-18.4,-19.4,-12.1,-8.5,11.6,-1.9,1.8 ==> -8.5, 11.6
-0.015,0.108,-0.042,0.168,-0.118 ==> -0.042, 0.168
8.82,10.85,3.51,-12.91,6.40 ==> 3.51, 10.85
4.805,14.272,13.687,-16.947,12.872,19.171,-4.924 ==> -16.947, 19.171
10.5,-3.3,-12.4,-4.9,7.5 ==> -12.4, 10.5
-0.08,-0.02,0.12,-0.11,-0.06,-0.07,-0.20 ==> -0.11, 0.12
---
[ 6.12 -3.78 -1.65  0.95] Out: -3.78
[ 6.41  1.08 -3.78  2.58 -7.22  2.63] Out: 2.58
[-5.71 -1.04 -7.50  2.25] Out: -1.04
[-1.10 -4.15  5.24 -6.17 -0.74  2.55] Out: -6.17
[2.49 4.94 6.23 1.68] Out: 4.94
[5.07 6.14 5.48 4.58] Out: 6.14
---
[-588 -729  612 -608  -33] → 612, -729

[186 451 782 545 539] → 782, 186

[[110 168 187  47  99  81]
 [112  79  32 172 192 235]] → 235, 32

[[41 39 59 44 17 39]
 [46 43 96 71 75 43]
 [46 45 48 46 41 45]] → 96, 17

[-368 -246 -833  610 -241] → 610, -833

[[-143   43  -19 -357 -155]
 [ 254  553 -243  384 -334]
 [-413 -542  290 -267 -166]] → 553, -542

[-29  48  -5   3] → 48, -29

[[31 16 33 45 13 21 15]
 [53 85 50 17 35 30 70]
 [59 89 44 18 38 35 75]] → 89, 13
---
[2124 8511 6166 1486 9362 8997 6830] yields 9362
[8 8 6 5 1] yields 6
[93 80 12 43 54 56 87] yields 54
[6 0 5 6 3 9 5] yields 3
[-719  -59 -969  328  660] yields -969
[ 89 874 526 849  36 859 566] yields 36
[247  17 235 103 128  99] yields 103
[5769 4161 6300 8460 4329 5138 2653] yields 4329
[903 415 572  39 670] yields 572
---
((757, 584, 168, 240), (584, 648, 71, 346), (200, 130, 721, 21)) => 71
((485, 213, 258, 326, 159, 250, 826), (105, 205, 112, 166, 221, 201, 200)) => 250
((4940, 9184, 4516, 4736, 3430, 3887), (6201, 8478, 2797, 6690, 8143, 4755), (4252, 3099, 8591, 3442, 3714, 3309)) => 8143
((6221, 4009, 5069, 7377, 4684, 5655), (2692, 1370, 3735, 2895, 2434, 7984), (4663, 5695, 4395, 5600, 4622, 4483)) => 2434
((2, 2, 8, 7), (4, 6, 6, 7)) => 8
((54, 2, 18, 127, 27), (138, 239, 135, 84, 206)) => 127
((5, -32, 41, -16, 45), (5, -5, 41, -26, 45)) => -16
((3381, 6628, 5629, 6251, 2213), (5640, 5121, 4096, 4765, 3611), (9582, 1804, 1162, 1573, 6363)) => 4765
((21, 3, 5, -5, -6, -9, -17), (9, -33, -13, -11, 18, -23, -21), (13, -5, 10, -23, -37, -4, 34)) => -23
((21, 25, 41, 36, 18, 47), (20, 15, 49, 1, 30, 75)) => 18
---
[-6.51  5.00  1.31 -5.97 -7.03] >> -5.97
[-5.43 -3.29 -3.61  6.88  7.61] >> 6.88
[-0.48 -0.66 -5.95 -1.29  3.21] >> -1.29
[ 2.69 -5.56 -2.77  1.41 -7.71] >> 1.41
[-7.90 -2.85 -3.29 -0.17 -0.42] >> -0.17
[5.06 2.72 2.79 3.65 7.42] >> 3.65
---
((-5.82, -2.83, 1.91, -4.28, 2.75, -4.97), (0.38, -5.00, 3.25, 0.06, -2.44, -8.07), (3.79, 0.93, -4.48, 2.09, -5.59, 2.10)) ⇒ -5.59
((4.38, 6.61, 3.27, -2.26, 0.51, -3.68), (5.10, 1.07, -3.00, 4.90, 4.96, -1.55), (5.96, 1.97, -2.72, 4.38, 6.13, -5.89)) ⇒ 6.13
((7.58, 0.67, 4.99, -0.03, 2.88), (-1.47, 1.10, 5.35, -1.15, 0.42), (7.68, 3.39, 6.35, 2.03, 2.88)) ⇒ 2.03
((6.72, -3.42, -1.33, 6.34, -0.02, 1.98), (5.50, -6.91, 1.04, 3.22, 2.97, 2.26), (4.46, 3.43, -1.97, -0.34, 0.80, 2.21)) ⇒ 0.80
((0.46, 7.04, 2.54, 3.39, 0.00, -2.06), (2.02, 5.53, 0.34, 0.56, 1.08, -5.56), (2.85, -1.62, -4.46, 6.20, 2.34, -0.14)) ⇒ 2.34
((4.35, 4.16, -3.08, -3.89), (0.89, -1.59, 6.56, 4.00), (-1.27, -5.04, 4.48, 5.86)) ⇒ 4.48
((-0.69, 4.55, -5.20, -1.76, -5.57), (0.07, -4.64, 1.15, 0.07, 1.03), (-5.88, -4.98, 2.33, -6.98, 1.63)) ⇒ -6.98
((-8.04, 0.99, 3.45, 0.73, 3.49, 3.51, 0.61), (-6.23, -3.92, 0.87, -4.82, 0.95, 2.79, -4.33), (-5.24, -7.02, -0.61, -8.17, -0.18, 2.55, -7.36)) ⇒ 2.55
((-3.87, 0.81, 5.95, -7.42), (-1.15, 1.94, -1.76, 3.05), (4.17, -1.98, -1.53, -1.15)) ⇒ -1.53
